What each symbol does to the points:
z451: +>z901, !>z823, *>z708, @>z763
z819: +>z451, !>z34, *>z967, @>z357
z769: +>z702, !>z613, *>z693, @>z372
z453: +>z389, !>z144, *>z35, @>z399
z90: +>z190, !>z529, *>z762, @>z878
z824: +>z647, !>z688, *>z389, @>z936
z936: +>z147, !>z35, *>z824, @>z776
z178: +>z153, !>z271, *>z186, @>z559
z967: +>z708, !>z105, *>z874, @>z819
z35: +>z117, !>z912, *>z688, @>z453
z901: +>z483, !>z659, *>z715, @>z157
z357: +>z763, !>z743, *>z819, @>z659
z529: +>z883, !>z157, *>z111, @>z576
z372: +>z105, !>z490, *>z769, @>z535
z157: +>z914, !>z419, *>z901, @>z339
z36: +>z819, !>z535, *>z557, @>z238
z253: +>z688, !>z878, *>z144, @>z272
z743: +>z874, !>z769, *>z34, @>z557
z147: +>z895, !>z117, *>z647, @>z171
z399: +>z824, !>z253, *>z453, @>z205
z72: +>z557, !>z321, *>z641, @>z702
z647: +>z283, !>z128, *>z337, @>z147
z776: +>z171, !>z453, *>z936, @>z63
z762: +>z109, !>z111, *>z638, @>z90
z854: +>z509, !>z164, *>z850, @>z726
z124: +>z559, !>z854, *>z508, @>z860
z509: +>z468, !>z484, *>z271, @>z225
z613: +>z480, !>z836, *>z624, @>z490
z948: +>z854, !>z337, *>z895, @>z258
z726: +>z225, !>z283, *>z854, @>z821
z535: +>z34, !>z793, *>z372, @>z641
z260: +>z878, !>z483, *>z645, @>z883
z337: +>z164, !>z205, *>z63, @>z647
z912: +>z670, !>z762, *>z211, @>z144
z272: +>z35, !>z993, *>z253, @>z963
z389: +>z337, !>z933, *>z117, @>z824
z339: +>z177, !>z708, *>z157, @>z595
z111: +>z260, !>z901, *>z177, @>z529
z128: +>z776, !>z963, *>z205, @>z117
z874: +>z419, !>z702, *>z823, @>z967
z914: +>z415, !>z9, *>z483, @>z177
z895: +>z850, !>z63, *>z283, @>z948
z624: +>z321, !>z559, *>z118, @>z613
z63: +>z502, !>z399, *>z776, @>z337
z659: +>z185, !>z557, *>z357, @>z419
z419: +>z9, !>z36, *>z659, @>z708
z860: +>z836, !>z726, *>z124, @>z468
z693: +>z72, !>z624, *>z470, @>z769
z238: +>z357, !>z641, *>z36, @>z823
z688: +>z128, !>z211, *>z933, @>z35
z211: +>z963, !>z638, *>z190, @>z912
z708: +>z715, !>z238, *>z419, @>z451
z480: +>z535, !>z366, *>z321, @>z470
z641: +>z743, !>z985, *>z535, @>z72
z508: +>z178, !>z850, *>z225, @>z124
z258: +>z726, !>z647, *>z948, @>z484
z670: +>z399, !>z109, *>z963, @>z933
z235: +>z124, !>z948, *>z821, @>z271
z702: +>z36, !>z480, *>z72, @>z105
z638: +>z532, !>z177, *>z883, @>z762
z171: +>z948, !>z389, *>z147, @>z502
z117: +>z63, !>z670, *>z128, @>z389
z109: +>z253, !>z260, *>z532, @>z190
z470: +>z641, !>z118, *>z480, @>z693
z737: +>z490, !>z468, *>z153, @>z366
z502: +>z258, !>z824, *>z171, @>z164
z177: +>z645, !>z715, *>z914, @>z111
z484: +>z821, !>z147, *>z258, @>z521
z366: +>z793, !>z186, *>z737, @>z118
z271: +>z860, !>z258, *>z235, @>z509
z793: +>z693, !>z390, *>z490, @>z985
z836: +>z366, !>z225, *>z559, @>z55
z390: +>z624, !>z124, *>z55, @>z153
z153: +>z613, !>z860, *>z390, @>z737
z763: +>z157, !>z874, *>z451, @>z185
z483: +>z576, !>z185, *>z181, @>z914
z205: +>z936, !>z272, *>z399, @>z128
z883: +>z993, !>z914, *>z260, @>z638
z595: +>z111, !>z451, *>z339, @>z181
z105: +>z238, !>z470, *>z702, @>z34
z850: +>z271, !>z502, *>z521, @>z854
z645: +>z90, !>z181, *>z415, @>z260
z144: +>z933, !>z90, *>z912, @>z253
z468: +>z55, !>z821, *>z860, @>z186
z878: +>z211, !>z576, *>z90, @>z993
z821: +>z508, !>z895, *>z726, @>z235
z559: +>z737, !>z509, *>z178, @>z836
z521: +>z235, !>z171, *>z484, @>z850
z933: +>z205, !>z190, *>z670, @>z688
z490: +>z470, !>z55, *>z613, @>z793
z185: +>z339, !>z967, *>z763, @>z9
z283: +>z521, !>z776, *>z164, @>z895
z225: +>z186, !>z521, *>z509, @>z508
z985: +>z769, !>z153, *>z793, @>z321
z823: +>z659, !>z72, *>z238, @>z874
z190: +>z272, !>z883, *>z109, @>z211
z181: +>z529, !>z763, *>z595, @>z483
z55: +>z118, !>z508, *>z836, @>z390
z186: +>z390, !>z235, *>z468, @>z178
z532: +>z144, !>z645, *>z993, @>z109
z715: +>z181, !>z357, *>z9, @>z901
z993: +>z912, !>z415, *>z878, @>z532
z9: +>z595, !>z819, *>z185, @>z715
z118: +>z985, !>z178, *>z366, @>z624
z164: +>z484, !>z936, *>z502, @>z283
z963: +>z453, !>z532, *>z272, @>z670
z34: +>z823, !>z693, *>z105, @>z743
z321: +>z372, !>z737, *>z985, @>z480
z576: +>z638, !>z339, *>z529, @>z415
z415: +>z762, !>z595, *>z576, @>z645
z557: +>z967, !>z372, *>z743, @>z36

The rows follow the links: the fewer symbols apart two points are, the more alike their rows tend to be.

Each row is also shifted at random along 3 hidden directions that mean nothing.

Some points, each with a row of numbers:
z480 -> 24 13 -12 1 -13 -10 -5 3 -9 -10 -5 16 0 15 -29 -27 -22 5 -24 10 -11 13 5 3 18 8 21 -15 26 -4 15 2 -1 -11 -11 -13 8 -2 17
z557 -> 7 5 -8 -24 -17 -12 13 -5 -1 -7 -2 11 10 -9 -20 24 -3 -2 6 10 -4 14 4 -15 17 -9 20 -3 8 10 0 -13 -21 -4 -9 34 8 -12 -7
z688 -> 10 1 12 8 0 19 1 1 8 -7 -3 -15 5 2 14 2 13 -13 27 -19 6 4 -2 3 -20 4 -11 23 -21 -12 -1 2 -5 9 1 -4 4 18 4
z337 -> -15 -14 -2 15 10 12 -21 6 5 1 8 -8 2 11 13 3 -17 -6 -9 -3 0 -12 -14 -17 -7 3 -12 3 -11 -13 2 19 10 0 7 -24 8 12 3
z854 -> 7 23 1 14 -11 8 2 2 -2 -1 -15 -12 7 32 13 -10 12 14 -3 0 -7 -9 3 -13 -10 18 16 6 -31 10 0 -6 18 19 0 -15 6 12 11
z111 -> -4 -16 5 -7 14 6 28 -8 8 7 -1 -16 -14 -38 -4 11 11 -7 17 -7 -2 -2 0 22 -7 -18 -18 9 6 0 -9 -13 -9 -9 -4 28 -13 -15 -6
z72 -> 5 3 -10 -18 -9 -20 -9 0 -9 0 9 24 11 4 -4 14 -1 2 -9 15 13 12 2 -17 20 -7 12 -12 18 8 0 4 -14 -2 -1 12 0 -9 -9
z178 -> 13 5 -9 4 8 -8 -7 1 -7 13 -1 -9 1 28 34 -15 25 8 -31 11 32 3 -14 -22 3 -4 -12 -3 6 13 -7 27 12 11 -4 -24 -21 -9 -15
z508 -> -49 9 -7 2 3 6 -4 1 -3 1 -8 4 -11 21 -18 -6 -20 10 -27 12 -12 -15 -1 -12 16 11 10 -20 -11 6 7 1 8 -4 -1 -2 4 -6 -3
z181 -> 35 -13 5 -2 7 -17 3 -4 4 15 13 0 3 -27 21 12 20 0 13 -2 19 6 -8 11 -16 -17 -19 8 18 2 -13 5 4 8 11 3 -14 -15 -15
z468 -> -18 10 -9 2 -2 0 2 -5 5 -3 -8 -1 -4 20 -32 -10 -35 6 -32 13 -10 -2 -19 -18 13 15 1 -19 3 -3 15 20 6 -5 -4 -6 11 -15 -10
z638 -> -2 -12 9 9 12 5 3 0 5 2 4 0 -14 -25 -6 -17 -5 -5 14 -14 -10 -3 8 41 -11 -2 -15 2 10 -13 2 -9 3 -8 4 -8 -6 4 10
z339 -> -1 -21 1 -9 11 -14 5 -6 5 12 13 6 -5 -33 -2 20 -2 -2 7 5 7 -2 -7 10 1 -17 -15 -3 20 2 -9 0 -2 -4 9 21 -8 -19 -18
z235 -> -10 6 -9 16 4 14 5 2 -4 1 -14 -18 -11 21 0 -22 -5 9 -24 3 -15 -15 0 -2 0 9 6 -4 -12 7 3 -3 17 -3 -8 -18 -3 1 15
z895 -> 7 3 2 7 4 3 -10 4 -3 11 1 -19 17 29 65 12 48 6 3 -3 31 -10 -7 -31 -17 -4 -8 19 -32 15 -19 12 11 27 6 -16 -15 13 -11
z726 -> -39 29 7 0 -15 7 2 1 -7 -2 -14 4 7 33 3 5 9 17 5 3 -13 -16 15 -16 3 22 27 -3 -45 16 -1 -17 9 18 4 4 10 14 4
z521 -> -3 -2 -8 12 10 23 17 -1 2 0 -19 -37 -8 16 16 -7 12 1 -14 -3 -5 -14 -8 -15 -9 -3 -4 11 -22 8 -4 -1 11 -1 -14 -4 -7 -2 8
z509 -> -55 2 -8 4 9 13 7 1 -4 1 -12 -11 -18 17 -10 -10 -13 10 -29 8 -16 -21 4 -7 18 4 8 -16 -15 9 3 -7 7 -11 -8 1 -4 -5 4
z63 -> -12 -10 0 17 6 12 -22 6 5 -1 8 -3 3 10 5 -1 -22 -4 -5 -3 -6 -12 -10 -11 -7 9 -7 1 -11 -16 6 16 10 1 9 -25 12 16 6
z824 -> -19 -8 2 18 7 21 -16 6 6 -6 3 -6 -5 3 -6 -8 -25 -8 1 -8 -18 -11 -2 2 -7 10 -4 3 -14 -20 9 4 8 -6 4 -21 13 19 18
z253 -> -9 -26 4 3 22 22 4 -3 15 -1 5 -25 -12 -21 12 5 1 -22 6 -14 16 2 -17 4 -11 -18 -42 14 2 -16 -2 16 -11 -12 -4 3 -10 -3 -12
z529 -> 26 2 11 1 -6 -1 23 -9 14 -4 -5 -5 -3 -29 -29 0 -12 -5 24 -10 -17 8 -3 27 -16 4 -5 5 6 -10 5 -10 -1 1 3 17 9 -10 0
z647 -> 31 -12 -5 27 5 9 -19 4 12 -3 6 -14 6 12 3 -11 -31 -6 -16 -5 -3 -2 -30 -17 -19 8 -16 6 4 -22 12 35 19 2 6 -41 15 7 7
z238 -> -10 16 1 -28 -27 -12 15 -6 -4 -11 -6 24 15 -8 -29 32 -6 4 21 9 -15 9 16 -9 19 1 35 -7 -8 14 1 -29 -22 0 -2 48 16 -5 -3
z823 -> 47 1 -8 -7 -9 -13 10 -1 -7 0 0 2 8 -8 9 1 19 1 6 5 2 13 9 1 1 -14 17 9 16 11 -7 -15 -6 0 -8 11 -6 -4 10
z453 -> 17 -2 6 16 1 26 4 0 12 -15 -8 -21 -1 -3 -7 -13 -11 -16 16 -19 -12 3 -4 10 -20 9 -9 17 -12 -21 10 2 -1 -3 -6 -10 12 15 17
z624 -> 20 20 -9 -4 -11 1 16 -3 -7 -8 -18 -8 0 20 -2 -21 15 5 -17 6 2 12 5 -5 11 3 14 -1 4 11 6 -4 -6 -2 -19 1 -8 -5 8
z490 -> -30 8 -15 -13 -3 15 29 -5 -3 -17 -23 -10 -20 3 -47 -14 -24 -4 -27 8 -26 2 6 1 33 -2 18 -15 5 5 16 -19 -19 -28 -29 27 1 -15 12
z55 -> -6 29 2 -15 -17 -9 4 -6 -3 -3 -11 6 12 31 -2 7 10 11 -9 12 16 9 -5 -29 11 13 11 -7 -12 16 2 11 -4 16 -2 9 2 -7 -22
z372 -> 29 -6 -19 -1 1 -15 -11 5 -9 -2 7 11 -2 5 -4 -17 -9 -2 -28 13 10 13 -4 -5 16 -10 2 -11 38 -1 5 14 -2 -15 -9 -17 -6 -9 5
z272 -> -19 -12 10 -3 9 21 6 -5 17 -8 3 -15 -4 -18 -6 14 -8 -20 19 -15 4 2 -12 -1 -8 -4 -26 10 -10 -16 3 10 -15 -5 -1 14 4 2 -14
z821 -> -13 -6 -15 17 19 24 15 3 -1 3 -17 -35 -21 14 6 -23 2 3 -32 1 -13 -18 -3 -2 2 -6 -4 0 -9 6 1 -5 15 -15 -18 -12 -13 -6 17
z819 -> 42 -8 -14 1 -7 -4 20 -3 3 -10 -6 -2 -7 -26 -44 -10 -30 -4 -5 4 -35 9 1 18 4 -7 19 -3 29 -6 10 -19 -5 -21 -13 13 11 -14 26
z502 -> -10 0 5 5 3 4 -19 4 1 8 7 -6 16 24 44 19 22 3 4 0 23 -10 -10 -34 -13 3 -8 10 -30 7 -11 17 10 23 13 -16 -1 14 -14
z389 -> 22 0 5 26 0 9 -26 10 0 -2 7 -1 9 17 22 -18 -1 -2 9 -15 -3 -4 0 6 -23 15 -1 13 -11 -17 3 8 16 11 9 -41 9 30 21
z948 -> -17 0 -3 5 1 21 16 -5 10 -5 -14 -30 -1 11 -3 12 -6 -3 -7 -1 -8 -11 -17 -27 -5 3 -4 8 -28 2 2 5 3 2 -7 10 7 -4 -5
z470 -> 58 12 -14 9 -16 -19 -14 4 -9 -10 -1 18 5 18 -22 -37 -20 5 -25 10 -6 19 -2 4 8 10 17 -11 36 -8 16 13 7 -6 -7 -32 9 -2 19

The symbols that take the first to the second take the third to the fourth, perhaps in another order. What is the fourth?
Answers are names.
A 50 18 -9 5 -10 -7 3 4 -14 -4 -11 -4 2 27 17 -36 25 8 -17 4 11 14 11 1 3 1 14 3 14 10 1 -2 4 3 -16 -23 -13 3 17
B -39 -14 -18 -15 19 -1 -4 10 -22 9 3 4 -19 4 25 -7 27 4 -29 12 17 -4 21 -1 34 -26 2 -12 16 18 -12 -14 -12 -24 -17 4 -34 -3 6
C -11 0 1 -11 -8 -19 -4 2 -10 4 7 29 2 -18 -15 11 -5 9 12 6 -19 -4 24 17 14 -3 28 -10 7 9 -4 -31 -2 -5 7 19 7 2 12
D z9

A 25 -2 -10 -17 -5 -16 4 0 -9 3 5 7 11 -3 15 15 23 1 0 9 19 14 2 -16 11 -17 9 4 15 14 -10 -4 -15 0 -6 16 -10 -9 -7
B -12 11 -3 -27 -19 -20 -2 -3 -5 -5 3 27 16 1 -16 28 -3 3 4 14 7 12 6 -21 23 -2 20 -10 5 13 -1 -4 -21 3 2 31 9 -8 -16
C 13 -16 -7 18 14 12 -13 2 9 5 4 -24 4 12 25 0 -2 -5 -15 -3 12 -6 -26 -25 -16 -2 -21 10 -6 -8 -2 29 13 4 3 -27 0 4 -3
D z647

A -41 -11 3 9 14 12 -23 8 0 3 9 -2 0 9 18 9 -8 -4 -4 -4 3 -17 -1 -14 -2 1 -8 1 -21 -7 -3 9 7 1 9 -15 4 17 0
B -19 -15 -5 7 14 17 -6 1 6 5 2 -23 1 10 25 15 4 -4 -11 -1 12 -14 -18 -29 -7 -6 -18 9 -18 0 -5 17 5 3 0 -7 -4 1 -11
C 30 11 16 -7 -16 -34 -13 -4 1 12 17 32 22 -12 7 22 10 9 32 2 13 9 0 6 -15 7 4 0 5 4 -9 4 5 27 26 6 9 -2 -20
D z111

A 7 -1 -7 -17 -10 -7 17 -3 -5 -5 -5 5 1 -15 -12 17 6 0 8 5 -10 7 13 0 14 -15 21 1 8 13 -5 -27 -16 -10 -11 34 -1 -8 6
B -3 -3 1 -6 -7 -22 -8 4 -9 6 9 30 1 -18 -11 7 -6 9 10 6 -16 -3 21 19 8 -2 24 -9 13 7 -5 -25 0 -2 9 12 6 1 12
C -42 -13 3 11 12 16 -22 9 -1 3 7 -2 -3 8 19 6 -6 -3 -2 -5 1 -18 3 -9 -1 1 -6 2 -20 -7 -3 4 7 -2 8 -15 2 19 4
D z164

A 8 21 -2 9 -10 -13 -17 2 -6 5 0 9 9 36 5 -15 -5 16 -22 11 8 -1 -10 -15 -1 20 6 -13 -1 7 6 22 19 17 8 -30 4 0 -7
B 21 22 -3 1 -12 -12 -3 -5 -1 -1 -7 2 12 33 -3 -9 -2 10 -19 10 15 10 -18 -25 1 14 3 -8 4 7 9 25 9 16 0 -15 4 -11 -16
C -57 -30 -5 9 30 28 -12 10 -1 5 8 -19 -18 -3 28 2 3 -11 -11 -7 0 -23 5 -4 4 -16 -19 5 -16 -5 -8 -3 1 -17 -3 -11 -15 14 8
D z647

A -20 2 3 4 -6 13 -7 -3 12 -5 -2 -7 10 15 -11 20 -26 -3 -1 0 -7 -8 -21 -32 -6 14 -2 2 -26 -7 8 17 4 8 8 0 23 3 -12
B -19 -18 -4 15 12 19 -12 3 11 -4 4 -15 -5 3 -11 1 -37 -10 -14 -3 -13 -12 -21 -14 -5 4 -13 -2 -5 -19 11 19 9 -10 2 -17 14 6 5
C -44 -12 12 0 11 10 1 -2 8 -3 6 10 -19 -31 -32 0 -28 -9 15 -10 -20 -7 8 35 3 3 -12 -10 3 -18 8 -10 -4 -13 7 12 7 2 2
D z260

A 29 -10 5 -2 -1 -24 -3 -5 6 10 13 13 5 -26 -6 11 -8 1 13 4 5 5 -12 10 -10 -6 -10 -3 24 -2 -4 8 4 6 15 3 2 -15 -13
B 76 -2 5 9 -8 -12 15 -10 16 -1 1 -5 6 -28 -23 -7 -15 -4 18 -7 -6 18 -22 21 -27 4 -13 8 26 -15 7 13 9 9 6 -4 11 -16 -2
C -12 -5 -6 -10 -4 -8 9 0 -7 -2 1 16 -7 -24 -29 7 -15 3 4 6 -28 -5 19 17 16 -7 24 -10 13 4 -1 -31 -7 -17 -3 27 5 -6 16
D z763

A -8 17 -1 14 -6 7 0 2 -3 -1 -14 -7 -2 29 -4 -17 -7 13 -15 5 -17 -12 2 -5 -1 19 15 -6 -19 5 6 -3 18 6 0 -17 7 6 13
B -5 2 -8 14 12 17 9 4 -5 6 -14 -29 -11 22 28 -20 23 7 -21 -1 -2 -16 2 -7 -5 -3 1 8 -20 12 -7 -6 16 0 -12 -17 -16 3 14
C 15 1 12 14 5 14 -14 8 -4 2 3 -11 8 12 51 -10 39 -5 24 -19 15 -4 12 5 -23 4 -8 25 -23 -5 -10 -3 6 16 3 -25 -9 32 15
D z35

A 2 -6 -13 -12 -3 -15 -6 0 -6 -1 7 15 2 -2 -14 4 -12 -1 -23 15 6 11 -4 -14 23 -12 7 -12 28 4 5 7 -12 -14 -7 7 -2 -12 -5
B -24 -18 -17 -20 10 -6 3 1 -8 3 7 4 -6 -10 -1 15 2 -6 -23 14 14 4 1 -16 31 -26 -1 -12 23 12 -6 -1 -22 -22 -14 23 -15 -19 -10
C -23 -13 12 3 10 3 -11 1 5 3 13 12 -11 -22 -9 -1 -16 -7 14 -11 -4 -2 3 27 -5 4 -18 -3 7 -17 5 4 0 -5 13 -6 2 8 -3
D z532

A -37 -12 6 11 14 17 -23 12 -5 5 9 -2 -3 10 38 0 15 -1 5 -11 6 -19 12 0 -5 -1 -6 8 -25 -4 -9 -4 6 2 7 -19 -8 27 10
B -22 -12 3 16 14 21 -15 10 0 0 4 -11 -6 5 20 -8 2 -5 2 -11 -5 -14 6 5 -8 2 -8 10 -18 -12 -1 -2 8 -4 2 -21 0 24 17
C -17 -16 8 -1 9 19 5 -8 22 -10 4 -11 -9 -25 -30 11 -35 -22 10 -13 -5 5 -21 6 -7 1 -29 4 3 -25 14 17 -13 -12 2 11 13 -6 -14
D z912

A 59 30 -6 1 -17 -11 7 -3 -8 -5 -14 -4 14 34 16 -26 30 9 -9 5 18 20 -3 -13 -4 10 10 7 4 11 2 11 4 17 -12 -19 -8 -1 1
B -17 12 -7 12 -2 13 8 -1 1 -6 -17 -12 -8 21 -21 -17 -19 7 -20 5 -25 -13 -1 -5 5 16 15 -9 -15 1 10 -5 14 -3 -6 -8 9 1 14
C 5 31 -4 -8 -24 -10 1 0 -11 -13 -14 17 6 24 -30 -17 -9 8 -8 9 -14 13 14 1 19 18 33 -13 1 5 13 -13 -8 -1 -10 3 10 3 12
D z124

A 30 20 -3 -3 -17 -28 -27 8 -18 -1 9 34 18 26 9 -17 8 13 -10 13 13 14 14 -3 12 11 23 -11 18 8 3 5 3 11 3 -25 1 9 7
B 23 3 -16 1 4 -8 -3 8 -18 1 -3 1 -7 15 15 -33 19 6 -28 7 10 8 14 6 16 -8 10 -6 22 10 -2 -4 0 -11 -16 -19 -20 1 18
C -8 2 -10 13 2 29 27 -6 10 -11 -26 -36 -13 10 -27 -12 -24 -3 -19 -1 -29 -12 -13 -10 -2 7 5 3 -17 -3 13 -3 8 -11 -18 5 10 -9 13
D z258

A -20 14 -11 -13 -5 8 22 -2 -8 -10 -20 -5 -10 14 -16 -11 6 3 -18 8 -7 5 14 -3 24 -2 17 -6 0 14 5 -18 -15 -13 -21 18 -7 -8 7
B 4 20 -4 -6 -9 -8 3 -5 -3 0 -9 -2 7 29 5 -3 9 8 -18 12 19 9 -12 -26 7 7 0 -7 -2 12 3 19 0 14 -3 -4 -4 -12 -20
C -9 -13 1 17 12 27 -9 6 3 -6 0 -17 -8 0 7 -14 -8 -10 2 -14 -12 -12 3 8 -11 2 -8 11 -13 -16 4 -3 6 -9 -2 -20 3 21 20
D z670

A 4 28 29 -1 -25 -14 -7 -2 -1 -2 2 33 14 -8 -15 3 0 9 48 -11 -15 5 22 35 -16 29 16 0 -16 -6 2 -18 4 26 24 6 22 19 2
B -4 -2 17 4 7 -5 -9 4 -2 10 10 11 -5 -17 17 -9 20 2 24 -13 5 -5 19 39 -12 0 -10 5 -1 -4 -8 -12 5 7 13 -9 -10 14 6
C -16 13 -6 -2 -2 -5 -6 -2 -3 4 -4 1 2 26 1 -3 -4 9 -27 12 12 -1 -12 -23 11 7 -1 -14 -3 10 3 18 7 6 0 -9 -2 -10 -16
D z559

A 3 -16 -7 -3 10 -17 -3 9 -15 15 11 12 -7 -21 23 0 25 7 0 4 2 -8 23 19 8 -23 11 0 18 14 -18 -26 2 -9 1 4 -20 0 15
B -1 -10 4 -9 0 -24 -7 -2 0 10 17 23 2 -26 -8 20 -10 3 10 6 0 -1 -2 11 1 -6 -1 -10 19 1 -7 -2 1 1 16 12 4 -11 -12
C -15 -10 9 -15 4 -7 17 -8 8 8 5 3 -3 -32 -7 28 5 -3 21 0 3 -2 -2 11 -2 -14 -11 1 2 4 -9 -10 -10 2 7 36 -4 -16 -20
D z645

A 7 17 -6 19 -7 5 -2 1 -2 -4 -12 -8 -3 26 -15 -26 -21 10 -23 5 -21 -9 -6 -3 -3 21 14 -9 -7 -3 11 6 22 2 -2 -25 11 2 15
B 5 9 2 9 -7 12 2 -3 10 -3 -10 -18 11 21 6 11 -3 2 0 -1 -1 -6 -19 -29 -14 10 -1 10 -27 0 2 13 10 14 1 -5 13 4 -7
C -3 -21 5 5 18 13 -3 -3 15 -2 10 -13 -10 -23 -3 2 -15 -18 6 -13 9 3 -19 8 -12 -6 -36 6 10 -22 5 22 -6 -9 3 -5 -2 -2 -11
D z883

A 21 3 -11 -4 -3 -23 -21 8 -18 6 10 20 7 16 19 -13 13 7 -19 13 21 11 9 -5 16 -7 9 -9 25 10 -4 6 -2 -3 -2 -20 -11 3 5
B -14 -21 -15 -23 11 -4 14 0 -6 4 3 -7 -7 -15 10 20 17 -6 -15 12 18 6 2 -18 25 -35 -3 -1 18 15 -13 -7 -23 -21 -17 31 -21 -19 -11
C 1 -4 7 -7 -3 2 29 -13 17 -7 -5 -4 -8 -37 -44 17 -23 -8 21 -6 -21 4 -7 18 -7 -2 -6 1 5 -8 6 -8 -10 -6 2 36 11 -20 -10
D z883

